Here is a tiny trained network, its code and every weight. The questions are about switching its units off for an input and a class, where a switched-off unit gives its printed mean instead of its output.

import numpy as np


def w(rows, s, z=0):
    codes = np.array(rows[::2]) - 128.0
    scale = np.full(codes.shape[1], s)
    scale[-1] = z or s
    return codes * scale


def f(y):
    return np.maximum(y, 0)


def log_softmax(a):
    a = a - a.max(-1, keepdims=True)
    return a - np.log(np.exp(a).sum(-1, keepdims=True))


def net(x, mask):
    res = np.array(x, float).reshape(1, 7) / 4 @ E
    y = f(res @ A[0][:, :-1].T + A[0][:, -1])
    res = res + np.where(mask, y, B[0][:, -1]) @ B[0][:, :-1]
    return log_softmax(res[-1] @ U[:, :-1].T + U[:, -1])


A, B = {}, {}
E = w([
[131,130,128,124,129,130,133,130,126,128],'x0',
[214,180,110,79,232,19,60,63,201,149],'x1',
[50,94,209,13,154,166,157,56,192,101],'x2',
[180,55,188,86,48,110,17,92,57,129],'x3',
[94,151,96,93,147,232,13,181,160,253],'x4',
[153,65,1,128,69,168,152,34,168,139],'x5',
[87,212,54,85,160,170,57,94,51,2],'x6',
],0.0065)
A[0] = w([
[192,82,178,77,55,104,44,118,64,125,79],'neuron 1',
[119,188,77,126,178,147,206,152,189,133,81],'neuron 2',
[81,179,76,130,154,150,124,119,104,55,24],'neuron 3',
[163,63,162,100,104,117,51,94,70,129,55],'neuron 4',
[199,169,115,98,175,71,83,96,193,142,51],'neuron 5',
[94,147,99,88,133,202,42,134,158,234,64],'neuron 6',
[96,180,63,107,161,150,85,114,58,34,52],'neuron 7',
[195,166,97,211,115,102,101,193,64,140,85],'neuron 8',
[74,171,99,160,174,148,193,160,167,121,61],'neuron 9',
[167,104,158,144,127,43,221,68,89,2,61],'neuron 10',
[166,136,75,186,112,100,105,160,93,148,61],'neuron 11',
[195,158,70,201,107,107,105,187,78,151,73],'neuron 12',
[157,86,7,143,80,163,138,61,138,157,75],'neuron 13',
[156,63,175,168,108,80,196,176,186,208,35],'neuron 14',
[201,175,112,122,193,59,75,78,162,148,61],'neuron 15',
[162,150,121,108,155,82,99,117,152,127,43],'neuron 16',
[67,117,165,41,151,171,122,86,164,151,45],'neuron 17',
[157,90,184,176,110,102,174,154,198,181,76],'neuron 18',
[108,179,79,111,135,142,97,98,87,76,1],'neuron 19',
[56,106,198,69,145,166,138,54,185,95,43],'neuron 20',
[134,181,70,166,136,112,172,174,146,134,87],'neuron 21',
[144,72,28,102,64,181,151,29,172,151,109],'neuron 22',
[173,51,194,168,111,91,193,157,196,244,77],'neuron 23',
[160,157,95,104,188,51,86,76,183,128,45],'neuron 24',
[107,157,94,163,192,119,159,121,183,131,59],'neuron 25',
[185,151,105,104,183,62,91,99,190,137,64],'neuron 26',
[192,161,110,103,187,61,88,68,166,129,67],'neuron 27',
[189,80,168,87,55,104,34,90,62,123,80],'neuron 28',
[91,122,177,65,128,158,154,70,149,94,10],'neuron 29',
[187,152,69,229,122,114,92,165,84,137,85],'neuron 30',
[77,101,200,48,134,142,163,80,168,99,85],'neuron 31',
[123,112,40,149,136,170,177,96,189,128,111],'neuron 32',
[199,148,50,206,105,80,112,191,53,144,63],'neuron 33',
[86,201,73,146,196,126,209,177,206,114,88],'neuron 34',
[105,192,92,120,150,158,83,113,71,14,58],'neuron 35',
[94,140,111,85,161,233,20,173,166,228,58],'neuron 36',
[125,184,243,119,178,123,114,214,101,117,91],'neuron 37',
[77,190,247,127,165,91,93,226,67,131,81],'neuron 38',
[49,119,125,171,28,207,171,159,72,96,27],'neuron 39',
[48,77,131,167,52,221,173,206,62,107,41],'neuron 40',
[99,193,195,131,189,113,154,206,135,126,45],'neuron 41',
[148,104,158,152,108,39,218,63,114,43,56],'neuron 42',
],0.0068,0.0034)
B[0] = w([
[32,95,120,161,130,78,135,90,81,183,231],'neuron 1',
[58,90,136,153,107,74,112,98,81,177,194],'neuron 2',
[137,150,114,92,96,146,93,109,112,172,185],'neuron 3',
[56,94,122,146,123,82,130,108,93,170,205],'neuron 4',
[147,93,181,136,127,196,189,151,85,134,213],'neuron 5',
[149,162,44,179,83,93,147,228,121,96,235],'neuron 6',
[176,190,114,49,77,163,60,83,120,179,215],'neuron 7',
[95,101,138,72,154,112,135,135,204,82,198],'neuron 8',
[51,81,133,135,102,102,129,105,91,183,186],'neuron 9',
[136,173,27,162,73,117,146,249,121,135,253],'neuron 10',
[108,125,145,85,147,127,137,137,176,95,173],'neuron 11',
[92,95,150,57,157,123,151,139,212,86,195],'neuron 12',
[174,133,147,168,191,92,106,78,142,63,220],'neuron 13',
[165,188,113,60,103,157,60,86,115,170,219],'neuron 14',
[141,92,183,137,133,199,183,153,108,150,221],'neuron 15',
[134,111,159,145,122,171,159,129,119,132,167],'neuron 16',
[105,123,125,94,125,114,142,153,176,100,201],'neuron 17',
[151,193,102,66,97,155,66,90,107,153,206],'neuron 18',
[168,171,120,88,99,151,90,99,131,154,174],'neuron 19',
[86,94,146,47,167,108,138,157,210,85,211],'neuron 20',
[58,89,141,109,110,92,124,111,123,157,175],'neuron 21',
[203,150,137,213,212,86,91,63,147,37,248],'neuron 22',
[179,222,100,49,77,164,44,76,107,175,254],'neuron 23',
[151,89,180,155,135,184,178,145,104,141,211],'neuron 24',
[78,105,125,138,114,121,123,109,93,152,172],'neuron 25',
[150,105,181,144,133,193,188,144,89,145,211],'neuron 26',
[161,99,190,157,119,185,198,155,108,147,219],'neuron 27',
[29,89,124,146,115,65,135,97,84,181,238],'neuron 28',
[109,106,134,82,143,124,135,147,179,111,178],'neuron 29',
[91,100,157,58,161,127,127,140,194,89,197],'neuron 30',
[109,110,141,71,162,112,133,152,198,84,213],'neuron 31',
[126,118,130,180,158,84,101,75,107,94,197],'neuron 32',
[82,108,147,61,150,122,138,142,203,90,207],'neuron 33',
[47,91,128,142,109,86,118,87,86,185,216],'neuron 34',
[173,201,110,61,82,165,59,87,117,194,215],'neuron 35',
[143,155,42,180,79,93,152,247,121,115,254],'neuron 36',
[188,133,118,194,180,87,108,66,134,66,207],'neuron 37',
[212,132,125,210,181,96,105,58,144,48,219],'neuron 38',
[170,93,208,144,149,211,206,145,89,158,223],'neuron 39',
[186,85,212,154,155,213,197,138,95,144,237],'neuron 40',
[137,112,116,175,148,85,102,67,134,90,186],'neuron 41',
[152,173,42,171,78,103,137,253,123,126,235],'neuron 42',
],0.0068,0.0077)
U = w([
[163,94,196,150,134,226,184,150,93,143,57],'0',
[164,189,106,54,98,164,68,83,120,169,83],'1',
[137,150,47,170,101,102,142,247,132,118,136],'2',
[82,97,149,55,150,115,136,143,230,89,79],'3',
[32,90,127,159,121,73,123,79,75,174,166],'4',
[192,130,130,207,170,95,102,52,144,61,255],'5',
],0.012,0.0008)

Each question gives the input, the list of numbers given to net, and the class t.
The units are the neurons (one row each of A and B). Each row of codes is followed by its name. A weight is (code - 128) times the scale printed after its matrix; where a second scale follows, it is the last column's (A, B and U).
mask holds one flag per neuron, in row order. A switched-off neuron (its flag False) gives its mean, the last column of its row in B, instead of its output. The means were averaged over made-up inputs and are rounded, as every weight is.
A unit's drop is (log p(t) with every unit on - log p(t) with that unit switched off) / (log p(t) with every unit on - log p(t) with every unit switched off).
The circuit of an input: a set's keep is (log p(t) with only the set's units on - log p(t) with every unit switched off) / (log p(t) with every unit on - log p(t) with every unit switched off). Starting from the 12 units with the biggest drops (on a tie, the unit counted first), units are removed one at a time, each time the one whose removal leaves the highest keep (on an exact tie, the one counted first), for as long as the keep stays at least 0.8.
units of the circuit, in order: the units of the circuit, biggest drop first
k most important neurons: the k neurons with the biggest drops, biggest first
drop of u: that unit's drop, to one decimal
input [2,2,8,4,4,1,7], class 3: units of the circuit, in order => (neuron 20)
input [-3,-4,6,-7,3,-4,4], class 4: 3 most important neurons => (neuron 34; neuron 9; neuron 2)
input [1,-3,-6,-2,-7,-6,8], class 1: 2 most important neurons => (neuron 35; neuron 7)
input [6,7,6,-8,-1,-4,-1], class 4: 2 most important neurons => (neuron 34; neuron 2)
input [2,-4,-4,8,7,-8,-4], class 4: 2 most important neurons => (neuron 1; neuron 28)
input [1,-3,8,1,-2,5,-8], class 1: 2 most important neurons => (neuron 23; neuron 14)
input [4,0,8,8,2,4,7], class 3: 3 most important neurons => (neuron 20; neuron 31; neuron 23)
input [6,-4,-3,-3,-2,-6,-1], class 5: units of the circuit, in order => (neuron 38; neuron 37)
input [2,-1,8,5,7,-1,1], class 3: 2 most important neurons => (neuron 20; neuron 10)
input [4,-1,3,4,6,-7,-6], class 5: 3 most important neurons => (neuron 38; neuron 37; neuron 10)
input [6,2,3,1,8,7,-3], class 2: 2 most important neurons => (neuron 36; neuron 6)
input [7,-7,-6,0,-5,-5,3], class 0: 2 most important neurons => (neuron 40; neuron 39)
input [-4,2,1,0,7,8,-2], class 5: 2 most important neurons => (neuron 22; neuron 13)
input [1,6,1,-8,-6,-7,2], class 4: units of the circuit, in order => (neuron 34)
input [-6,2,6,7,-4,-5,1], class 4: 3 most important neurons => (neuron 1; neuron 28; neuron 4)
input [5,0,-8,6,-8,5,-6], class 2: 3 most important neurons => (neuron 42; neuron 10; neuron 20)
input [-3,7,1,-1,0,-6,-8], class 1: 4 most important neurons => (neuron 23; neuron 14; neuron 18; neuron 40)
input [4,7,-1,8,6,-4,-6], class 4: 3 most important neurons => (neuron 1; neuron 28; neuron 4)
input [-8,-4,7,5,1,-8,-3], class 5: drop of neuron 12 => 0.1
input [-3,3,3,1,7,-2,-4], class 2: units of the circuit, in order => (neuron 36)
input [1,8,2,-3,6,3,-7], class 0: drop of neuron 27 => 0.1
input [-1,-2,5,-7,-3,-4,-8], class 1: drop of neuron 16 => 0.0
input [5,-2,-3,5,5,5,-3], class 2: drop of neuron 4 => -0.1
